Each name stands for a flat space through zero: a line, a plane or more. A row that begins with a name and a colon came from that space; any other row is followed by the name of the space it lies nearest, among the names in its block.
kol-munu: [  3  -8  17  -5  12 -27  -3   3  30 -24   9  -7 -24  26   2  -3 -29  11
 -42  16 -38  47   5  14  15   4  11  41]
dev-dubo: [ 32 -18   2   4  10  10  -4  10  -1   7 -27 -17   9 -18 -13 -32 -21  27
   2 -18 -26 -19 -30   8  -2 -10  19 -13]
dev-dubo: [-64   6 -12 -11 -28 -22  21   5 -36 -47  28  20   3 -19  12  43   7 -68
  15 -13  34  11  37  12  40 -18   4  20]
dev-dubo: [-19   0  -4  -3  -9  -6   6   6 -16 -18   6   5   2 -13   1  10   0 -22
   8  -7  10   0   8   7  16  -9   5   5]
dev-dubo: [ 42 -15  13   6  19   0  -5   2  17  15 -26  -9  -4   1  -8 -20 -33  26
  -9 -12 -26   2 -29   7 -10   4  12   1]
koru-dif: [ -7 -24  -4  -4  -9  -7  18  -1 -10   0 -25  -2  19   6  -2 -21 -43  31
  11 -22 -80 -24  -4  19  38 -41  23   8]
koru-dif: [-24  17  -4  -2  -9   2  -2  -4 -15   7  12  16 -15  18   2   5  12   6
  29  29  -8 -19  16  -4  18 -13 -24   4]
kosop-bapit: [  9 -20   1   9   0   7  15   0  -2  -6  -6 -20  14  -9  11 -29  -1  -9
 -27 -13 -19  -1   3   0  -5 -20  18 -11]
kosop-bapit: [ -8   6  -7   5 -14  14  11 -11 -22  29 -11  18  16   2   5   5   6  -2
  40 -10  -3 -36   6  -8   7 -13 -14 -18]
koru-dif: [ 51 -21  18   8  24  -9   6  -7  24  19 -34   2   5  -5  -1   7 -49  -4
 -16 -43   2  19 -32   6 -24  19  18   2]
kosop-bapit: [ 14 -34   8  20   0  10  28   0  -9 -11  -5 -31   9  -8  23 -58  -5 -22
 -45  -9 -43  -1  12   0   1 -45  23 -11]
kol-munu: [ 15  18  22   1 -20  -1 -14   3  30  36  -8  18  17  40  -5   0   1  44
   9   5 -56  22   2 -10  33  34  -6  30]
dev-dubo: [22  2 11  7  3  6 -5  4  6 12 -6 -1 -1 -2 -1 -8  3  0 -2 -1  4  6 -8 -6
 -5 13 -1 -1]
kosop-bapit: [ -4   0   3   7   1   3   6  -5   0  -2  11  -5  -8   8  12 -10  13 -13
 -17  15   0   6  15  -7  -6  -8  -7  -2]
kol-munu: [ -7   8   6   1   4  -8   3 -17  12  13   7  15 -15  32  10  16  -5   0
  -2  17  -7  10  14  -6  -3   4 -18  12]
koru-dif: [ -7  -2 -10  -4  -6  10 -10  18   2 -28  16 -28  13 -23  -6 -21  34   2
 -27   6  14   9   2  -2  -6   5  16 -10]
dev-dubo: [-38  11 -18  -6 -23   7  -1  18 -39 -29  20   0   7 -33  -5   4  34 -26
  27   4  32 -20  14   3  24 -15   0 -10]
kol-munu: [-23 -11 -23 -10 -12   3  16 -15  -5   5 -12   1  42  -5   1  16  -4  11
   9 -36 -10 -23   2   1  -6 -10  14 -20]
kol-munu: [ 33 -31   6  15  10  14  13  -3  28  -3  -5 -43  27  -7  17 -47  11  -4
 -76 -19 -17  25  -1 -11 -38  -1  31 -19]
koru-dif: [  8   7   5   1  22 -13   2 -19  14   9   4  19 -21   8   7  45 -11 -33
  -4  -4  59  21  -2  -5 -38  26 -18   1]
koru-dif: [ 10  16  11  13 -27  26 -12  23 -10  11   9  -8  16  -9   0 -37  50   2
   6  16  -9  -3   9 -18  23   9  -4  -6]
kol-munu: [ 26 -21  10  15  21   5  11  -8  22  -9   7 -31  -9   3  21 -33   6 -21
 -68   6   3  28   6  -9 -40  -5  10  -9]
kosop-bapit: [ 10 -15   2  -6  -5 -10   3  13 -12  -3 -30   6  17 -21 -17   2 -45  13
  28 -40 -29 -13 -26  22  32 -10  26  10]
kosop-bapit: [  3  -4 -12  -5   0   8  -2  -3  12   2  -4 -12  29 -12  -4   6  14   8
 -14 -22  19   2  -8  -6 -27  18  13 -19]
kosop-bapit: [ -6  26  -2  -2   3   6 -15  -7   0  19  11  17 -20  17  -4  17  21  10
  26  32  25 -11   4 -12  -9  15 -33  -3]
kosop-bapit: [  6 -16   7  11  11   2   9  -1  14 -23  20 -32 -12   5  20 -36  17 -20
 -66  20  -7  29  19  -7 -21 -13   9  -1]
dev-dubo: [  2  -8   9 -11  20 -34  -6  14  -4 -36  -4   8 -38 -13 -16  20 -55 -12
   6  -4   5  20 -20  32  23  -5  12  35]
koru-dif: [ 14 -25   1   0  -4   0   9   9   3  -6 -22 -18  26 -12  -5 -28 -25  20
 -14 -30 -48  -3 -14  13  15 -16  33   0]
kol-munu: [-28  -8 -11  -8  11 -18  17 -24   4 -11   8   6 -11  20  12  26 -20 -10
 -13   2   0   3  16   6 -14 -17  -4   5]
kol-munu: [  7   2 -10   3 -30  28   5  -6   3  44 -24   2  69  -3  -2  -7  24  32
  21 -40 -24 -27  -5 -18   0  16  10 -29]
koru-dif: [ 27 -10  11   5   9  -3   2  -3   6  20 -26   6  -1   6  -4  -6 -36  17
  10 -16 -29  -6 -19   7   5  -2   5   5]
dev-dubo: [ 16  -9   2   7   0  10   6  -7   9  19 -13  -7  18   6   5 -16  -2  13
  -9 -12 -21  -6  -4  -7 -11  -1   6 -12]
[ 48  -3  29  27 -10  17  11  -3  16  42 -17   3  28   3  18 -17  10 -25
 -19 -30  -1  23  -1 -23 -10  27   4  -6] -> dev-dubo
[  7   8   0  -6  18  -4 -18  -1  14   2   4  -2 -26  14 -11   2  -3  28
   0  28   2   2 -11   1 -13  10 -13   5] -> dev-dubo
[  8  -8   7   8 -12   3  13   2   4  -1  -1  -5  27 -13  12   0  10 -33
 -23 -30  13  21   7  -7  -5  12  16  -3] -> koru-dif
[ 10  -1   0 -10  16 -12 -22  30 -17 -33  -5  -6 -34 -34 -29  -5 -27   8
  23   9  14  -8 -32  26  20  -7   9  13] -> dev-dubo
[ 35  -6  18   3 -10   6 -19  35  15  -9 -10 -23  18 -20 -17 -40   3  26
 -19 -11 -33  24 -21   5  26  20  30  14] -> kol-munu
[ 18   2  -1   5   5  17  -8  -5  12  24  -7 -10   7  10  -2 -20  15  31
  -5  10 -12 -13  -7 -13 -20   6  -6 -18] -> dev-dubo
[  4   4  11  11 -19   8   9   1  -8  18  -4  10  16   4  10  -8   9 -13
  10  -9 -16  -1  11  -9  20  -1  -3   2] -> koru-dif
[ -2  -5  -6  -4   5  -2  -1   2   7 -17   7 -12   4 -12   0   4   8 -10
 -22  -7  23  14  -1   1 -17   8  10  -5] -> koru-dif
[ 19   2  13  11  -9  10  -1   6   0  17  -8   2  10  -2   2 -14   6  -3
   4  -7  -9   2  -2  -7   9   8   1   0] -> koru-dif
[-20  14 -17 -20  27 -10 -24 -15  22  -5  17  -3 -41  37 -14  14   0  57
   0  57  -5  -8  -2   4 -24   2 -27   5] -> dev-dubo
[ 40  -6  15   8  15   1  -4   1  18  14 -16  -2   2  -9  -2   2 -14  -9
 -15 -22  20  19 -21  -3 -24  26   8  -2] -> koru-dif
[ -2  14   9   2   1  -5  -3  -9   8  16   6  18 -17  28   5  13  -1   3
   9  20  -5   7  10  -6   5   9 -21  14] -> kol-munu
[ 14  13  10   6  -3  10 -14   7  -6  24  -6   9 -14  12  -8 -18   3  27
  30  24 -24 -19  -7  -4  18  -1 -18   3] -> koru-dif
[ 36   9  22  -2  36 -18 -26  -1  35   8  -3   6 -50  26 -13  11 -30  25
 -11  30   5  31 -23   5 -17  31 -16  27] -> dev-dubo
[ 16  14  13   9   1   6  -8  -2  14  19   6   6  -6  13   5   2  19  -5
  -6  13  17  17   4 -16 -12  26 -16   2] -> dev-dubo
[-14  19 -13 -11  10   4 -24   3   1  -6  18  -4 -27   8 -14   2  23  30
  12  44  16 -13  -2  -2 -11   5 -22  -4] -> dev-dubo
[ -8 -25  -5  -4   0 -14  23 -10   3 -13 -13  -4  22  -4   8   9 -33 -12
 -19 -39 -18   7   1  13   1 -16  26   3] -> koru-dif
[ 44   6  15   7  14  10 -25  21   4   8 -11  -8 -19 -17 -19 -23   0  16
   9  11  12   0 -31   0  -5  19  -2  -2] -> dev-dubo

Each name stands for a flat space through zero: a line, a plane or more. A row that begins with a name and a colon came from that space; any other row is followed by the name of the space it lies nearest, among the names in its block.
tib_livin: [-27 -18 -15  15   7 -31 -44  30  29  33 -30 -22  27   8  17  -5  -8 -16
  23 -22  -7 -39   3   8   4  49  22  21]
fove_tav: [ 55 -18  47 -33  -3 -15  36 -32 -26   7   8  39   7  54 -32   5   6  29
 -21 -23  22  -6   6   3  -3  -6  47   0]
fove_tav: [ 27  21  -1 -20  -5  15  37 -22  -4 -26  26  40  14   2 -19  37   3  -5
   8 -18  -3   7  28  -8  -8 -29  -2 -24]
nom_mil: [-28  16   5  10 -36  22  -2  19 -12  -6  13  -9  -7  -8 -22   2   1   6
  23   6  30   4   8 -13  13   1 -19  -2]
gako_sapu: [ 30   2  17   1  24   5  25  -1 -26 -22  -1   3  16  40 -10  41   7  17
  26 -10  13   2   8 -18   6  -9   9  -6]
vopov_modeb: [-45  12  -5   2 -32  30 -13  21 -10   1  20 -11   8 -21  -6  19   0 -40
  33   4  23 -14  22 -18  -8   3 -10 -32]
fove_tav: [ -2  19  -5  12 -12  11  -3   8  13 -13   2   2 -10 -32 -11  -6  -4  19
  -6  11 -12  17  -6   7  13 -13 -21   9]
milug_bar: [ -9  22 -24  13  19  10  15  -2   2 -23   7 -10 -16 -23  17  13  -6  -6
  17  10  -9  24   1  -8   0 -13 -36 -10]
vopov_modeb: [-15   5  17   7   7  -1   8   8 -17  13   7 -17 -18 -10  -2  11 -21  -5
  33  -4  27  -1   3  -8  -4  21  12 -21]
vopov_modeb: [ 14   0   2  11  16 -15   7  -4   4  -2 -13  -7 -18   3   2 -18  -5  34
 -11   6  -5  18 -20   9  14   3  -9  25]
nom_mil: [  5  -6 -20 -15 -15 -19  11 -18  14   1   1  24  13  34   0 -14  14   1
 -11 -21   1  -6  13   2   1   3  -7  24]
fove_tav: [-26 -10  -1   8  11   2 -18   8  -7  15  -4 -30 -17 -18  23 -13  -7 -23
   1  19   4  -2 -14  -1 -11  12   0 -13]
tib_livin: [-35  -7 -37   8  -7  24 -39  12  12  -9  -7 -22   7 -23  32 -17  22 -39
 -25  35 -29  -1 -12  -2  -8 -19 -34   0]
milug_bar: [ 12 -17  18 -12  -1   1  -8   1 -10   8  -3   6  19  21  -5   9   8  -9
  -7  -5   2 -19   3  -1  -7   1  29  -7]
tib_livin: [-35  11 -48 -25 -53 -18  12 -18  33  10  23  39  21  19  -4 -10   9 -37
  17 -45  15 -21  49  -4  -8  17 -20  10]
gako_sapu: [ -3  -3  -3   8  34   3   0   2  -8  -2  -4 -20  -6  -9  24  15  -8 -18
  12  10  -7   3  -7  -6 -11   1   0 -19]
milug_bar: [  0   0  27   2   0  27   2  11 -33  -8   9 -12   0   2 -11  23   2  -4
  14  14  19   0  -1 -15  -3 -10   9 -26]
nom_mil: [ 19   0  12  16  14 -21  -8  13  14   7 -22  -5  -1  -2 -10  -7 -12  41
   0  -7 -10   1 -15  15  20  16  12  29]
gako_sapu: [-20 -18 -14  -7 -20   8 -31   3   7   8  -5  -4  11   1  13 -25  20 -26
 -31  17 -12 -13  -7   4  -8  -6  -5   6]
tib_livin: [ 14   8  23  23  27  19   1  18 -22 -19  -8 -25 -11 -13  -5  21  -6  26
  12  23  -1  18 -20  -7  13 -12  -4  -7]
milug_bar: [  0  -7  26  -5 -37 -13  -4   4  -2  21   0  10  -5  16 -32 -27  -1  30
  -9 -11  27  -9  -2   9  15  19  19  23]
vopov_modeb: [  3  -7  14   0 -14   3 -41  24  21  18 -12   6  30 -27 -15   5  -4  -6
 -11  -5 -24 -30   1  18   0   8  36  -2]
milug_bar: [-18  -5   3  -3 -13   3 -31  22  13  21  -1   0  28 -19  -4  17  -8 -34
  17 -14  -5 -36  17   4 -11  19  31 -20]
fove_tav: [ -9   9 -25   3  -2  -9  17  -1   2 -14   2   3  13  35   2  15   9   0
  32 -21  15  -1  21 -16   9   8 -23  14]
nom_mil: [ 12  -3  -4 -11  -7  -2   7  -9   2  -6   2  17  16  23  -6   5  12   1
  -6 -10  -2  -5   9  -2   0  -7   1   7]
fove_tav: [ 10  -8  28   2  -8  13 -35  19   6  13  -9  -2   9 -35 -15  -5  -5   5
 -27  16 -21 -13 -16  18   0  -5  31  -7]
gako_sapu: [-15  16 -28  -4  -1  10  18 -12   2 -16  17   6  -4  -7  13  11   3 -24
  14  -1   0  11  16 -12  -9 -12 -30 -15]
fove_tav: [  5  -3 -23   8   6 -23 -10  -5  29   1 -19   0  -6  -2  12 -33   3  22
 -27   2 -26  10 -17  18  12   3 -18  40]
tib_livin: [-25  10 -23  -5 -41  54 -15   3  -8 -33  20   2   6 -19   0  -5  35 -27
 -29  41 -10  14   1 -14  -4 -51 -48 -11]
milug_bar: [  1   5 -10   9  26 -18  20 -10   0  -1  -4 -11 -22   3  16  -5 -12  10
  12  -3   4  17  -6  -1   2  10 -13   6]
fove_tav: [ -3 -24 -26 -11  32 -31   7 -27   5  15 -10  -6  -8  29  44 -21   3 -27
 -12  -6  -7  -3  -5   1 -20  14  -1   6]
gako_sapu: [ -1 -14  -1   1  20   4  -8  -3 -10   1  -7 -16  -5   2  22  -5   5 -14
 -14  18  -9   2 -14  -2 -10  -6   1  -7]
milug_bar: [-11  -1 -27  15  32 -20  -7  -5  21   6 -15 -21 -24 -25  37 -25 -12  -4
 -10  12 -25  15 -20  12  -3   9 -20  12]
nom_mil: [-34 -18 -15 -16 -19  -6   0 -14 -11  19  11  -5  -7  26  19 -22  11 -39
  -1  -2  27 -12   9 -11 -18  14  -6  -7]
nom_mil: [-23 -10  12  13   3 -16  -3   6 -13  23  -7 -30 -32   3   9 -28 -13  10
   9   7  29   5 -17   0   5  29   1   9]
fove_tav: [  6  -2 -11   4  -2  -9 -16   8  21  -1 -14   6  17   3  -2  -6   6  11
 -10  -6 -20  -7  -2  10  10   2  -1  24]
gako_sapu: [ 15 -14  -3 -15 -36  -3  -5 -15   8  -4  -4  25   8  31 -15 -40  30  26
 -54   6  -7   4 -10  11  13 -19 -10  42]
milug_bar: [-29  18  -2   9 -22 -10  -5  19  16  19   7  -1  -1 -25 -16   7 -25  -4
  42 -26  20 -14  21   2   6  33   6  -5]
vopov_modeb: [-25   7 -19   1 -22  11 -18  12  15   0   5   1  12 -19   1   1   4 -23
   5   0  -7 -10  12  -1  -3  -1 -12  -4]
nom_mil: [ -6 -23   0  -6  11 -22  -5  -9  -2  23 -10 -10  -7  21  19 -21  -1 -11
  -8  -3   7 -10  -8   3  -9  20  14   6]
nom_mil: [-32  -9  14   8 -37   3 -24  29 -10  18  -4 -17  10  18 -18  -9   6   2
  20  -3  35 -22   4  -9  13  25   8  12]
milug_bar: [ -2   4   7   7  -1 -11  13  -3  -5   4   0  -6 -22   4  -6 -14  -9  23
   6  -2  18  12  -7   1  10  11  -7  12]
vopov_modeb: [ 20 -17  37  -3  11 -16  -2   4 -13  22 -10  -2   2  17 -13   2 -11  17
   2 -11  13 -15  -7   6   1  20  43   0]
tib_livin: [ 22  16  -9 -20  21   0  36 -36   7  -9  22  30 -14 -30   9  15 -15 -19
  -8  -8 -20  17  12   6 -24 -21   0 -34]
gako_sapu: [ 20 -33  17 -14   3   0  -5 -19 -21   4  -9  -3 -11  33   9 -37  24  11
 -58  28  -2   8 -30   5  -4 -18   7  16]
vopov_modeb: [ 18  -3 -16   5 -13   3 -13  -1  16 -22 -16   8   8  14  -4 -29  29  36
 -47  19 -28  16 -21  11  23 -27 -30  48]
tib_livin: [ 23   8  23  13  25   3  28  -4 -26 -16  -1 -13 -27   7  -7   7  -8  40
   7  13  15  29 -18  -7  13  -9  -8   3]
vopov_modeb: [ 20  10  -2  -2  20  18  22 -14 -14 -28   8   4  -8  -3   6  17   6   3
  -7  15 -10  23  -4  -8  -4 -31 -17 -14]
nom_mil: [-18 -15  -3  -3 -23  -6 -30  17  11  18  -9  -1  27  15  -4  -6   9 -14
   3 -12   4 -31   9   2   2  19  16  11]
tib_livin: [-28  -1 -27  -7 -32  17 -23   5  13  -3   7   5  18  -7   6  -9  19 -33
 -13   8 -10 -11  11  -3  -7 -11 -19  -1]
gako_sapu: [  1   2  -1   1  12   8   6   4 -11  -9   2  -5  10  10   4  25   2 -11
  20  -3   4  -3   9 -12  -4  -3   0 -14]
tib_livin: [ 11   7 -14  -2  32 -20  32 -27   4  -3   4   3 -27  -4  20  -5 -15   4
   2  -6  -5  22  -3   3  -8   1 -12  -3]
gako_sapu: [ 36  -4  34  -4  -9 -10  14  -1 -10  -1  -6  17   8  34 -36   1   4  50
  -6 -14  15  -1  -3   4  20   2  23  24]
vopov_modeb: [  0  -4   8  19 -40  22 -41  32   5 -16 -20 -10  13   4 -27 -30  30  47
 -39  32 -11   5 -27   8  37 -20 -21  50]
[ 25  16  15   8 -32  11 -16  25  21 -15  -8  24  32  -8 -48  12   7  46
  -6 -10 -17  -7   5  13  31 -12   7  29] -> fove_tav
[ 30 -10  17  -4  10  -1  -3  -3  -2  -2  -9   9  10   9  -8   2   5  17
 -21   2 -15  -2 -10   8   3 -10  19   6] -> vopov_modeb
[-29   2 -34   9 -22 -20  -8   1  24   6  -8  -6 -10   8   9 -39   6   9
  -4  -4   4   5  -3   5  15  17 -34  40] -> vopov_modeb
[ -4 -19 -42 -31   5 -22  16 -58  17  11  10  19 -32   1  47 -60  12 -35
 -66  13 -24  20 -12  15 -31 -17 -25   6] -> tib_livin
[-10  -7  17 -17 -59  -1 -22  19   9  22   6  28  44  23 -41   7  10  -7
  12 -34  22 -46  31   1   6  21  36   6] -> tib_livin
[ -2   4 -13  11  31 -11  -2   4  12   2  -9 -12  -3 -17  20  11 -15  -9
  16  -4 -16   1  -2   3  -5  11   0  -6] -> tib_livin
[-12   2  -5   4 -17 -14  -9   4  18  15  -4   2  -7 -12  -6 -24  -8  10
  -5  -7   1  -2  -2  12   8  16  -1  18] -> milug_bar
[  8  10  18   1  13  29   8   4 -22 -15  13  -4  -1 -21  -5  34  -5 -12
  13  13   0   6   3 -11 -10 -20   7 -38] -> vopov_modeb
[-13  -7  -3   4   4 -18  18  -7 -17   6  -2 -16 -18  39   9 -14   2  10
  17  -6  34   7  -2 -13   7  20 -13  16] -> fove_tav
[  8 -12  -8 -16   9  13 -17  -3   6  -1   1  12  33  -4  14  22  11 -43
 -13   0 -29 -22  11   0 -23 -15  20 -26] -> nom_mil
[ 18 -12   2 -11 -17 -11   0 -15   6   2  -6  18   0  24  -9 -32  17  25
 -41   2  -5   5 -11  12   9  -9  -1  32] -> milug_bar
[  8  13  20  22   6   0   0  18  -3  -4  -9 -14 -14 -16 -18   2 -14  42
  12   6   6  14 -15   5  22   6  -1  13] -> nom_mil
[-17  -4   6   3 -17  -1 -12  12  -2  12  -1  -7   2   4  -7  -6  -1  -2
  10  -4  16 -11   3  -2   4  15   6   3] -> vopov_modeb
[ 23  13   7   4  42   4  32 -16 -15 -18   7  -4 -24 -15  11  21 -15   7
   8   9  -6  27  -8  -4  -7 -16  -6 -23] -> vopov_modeb
[ 20  -5  21  10 -12  16 -42  28  15  -2 -20   2  25 -24 -23  -3   8  27
 -32  17 -34 -11 -19  19  17 -14  19  18] -> vopov_modeb
[ 25   5  28  -4 -17  19 -17  13   6  -2   0  19  19 -27 -32  12  -1  15
 -19   3 -20  -9  -2  14   5 -17  28  -7] -> fove_tav
[-10  11 -11   9 -12 -11   4  -2  14   2  -1  -2 -24 -14  -3 -30  -7  24
  -8   3   3  18 -10   9  14   6 -24  24] -> milug_bar
[ 21  11   7  26  11  11 -11  14   6 -24 -18 -14 -15 -23  -9 -15   4  54
 -28  32 -26  31 -36  12  28 -24 -25  32] -> vopov_modeb
[  9  -4   4 -10   6   2   2  -8  -1   2   4   8   5  -4   3   7   0 -13
  -8  -1  -8  -5   3   2 -11  -6  13 -14] -> fove_tav
[-12  11  -9  -4 -24  -1   6   4   7  -1   9  13  13   9 -14   9   1  -4
  22 -21  15  -9  23  -6   5   8  -5   3] -> tib_livin
[ -8  -8 -31  -6 -18 -23 -18  -4  36  11 -11  15  16   9   8 -29  11  -4
 -21 -14 -19 -13   4  14   3  10  -8  33] -> vopov_modeb
[ 40 -26  22   1  37 -32  -6  -3   2  15 -30  -2  10  32   4  -6  -3  30
 -17 -11 -14 -11 -19  15   6  17  39  24] -> nom_mil
[ 21 -29  21 -14   4  11 -18  -2 -16   4  -8   2  20  24   2   0  21 -10
 -34  15 -11 -16 -12   1 -11 -16  28  -6] -> milug_bar
[ 11  13  20  -5 -16 -10  24  -9  -2   6  12  17 -18  -3 -28  -6 -15  30
   7 -16  22   9   5   6   9   8   8   4] -> gako_sapu
[-24   7 -66  11  21 -11 -18   1  43 -10 -12  -7  14 -20  45  -3   4 -35
   2  -2 -45  -1   6   4  -8   0 -39  12] -> fove_tav
[-14   5 -21  -4 -28   2 -10   1  19  -2   3  13  10  -5  -4 -13  10  -6
 -11  -3  -8  -4   9   4   3  -4 -16  14] -> gako_sapu
[ -6   6  -1  -2 -16  -4   1  -2   9   7   5   8  -7 -12  -9 -12  -6   5
  -3  -5   4   2   3   6   3   5  -2   4] -> gako_sapu
[-19  17 -15  24   2   0  10  16  -5 -17  -3 -21  -8  12   0  10  -1  19
  39  -2  20  14   4 -16  21   9 -35  16] -> tib_livin
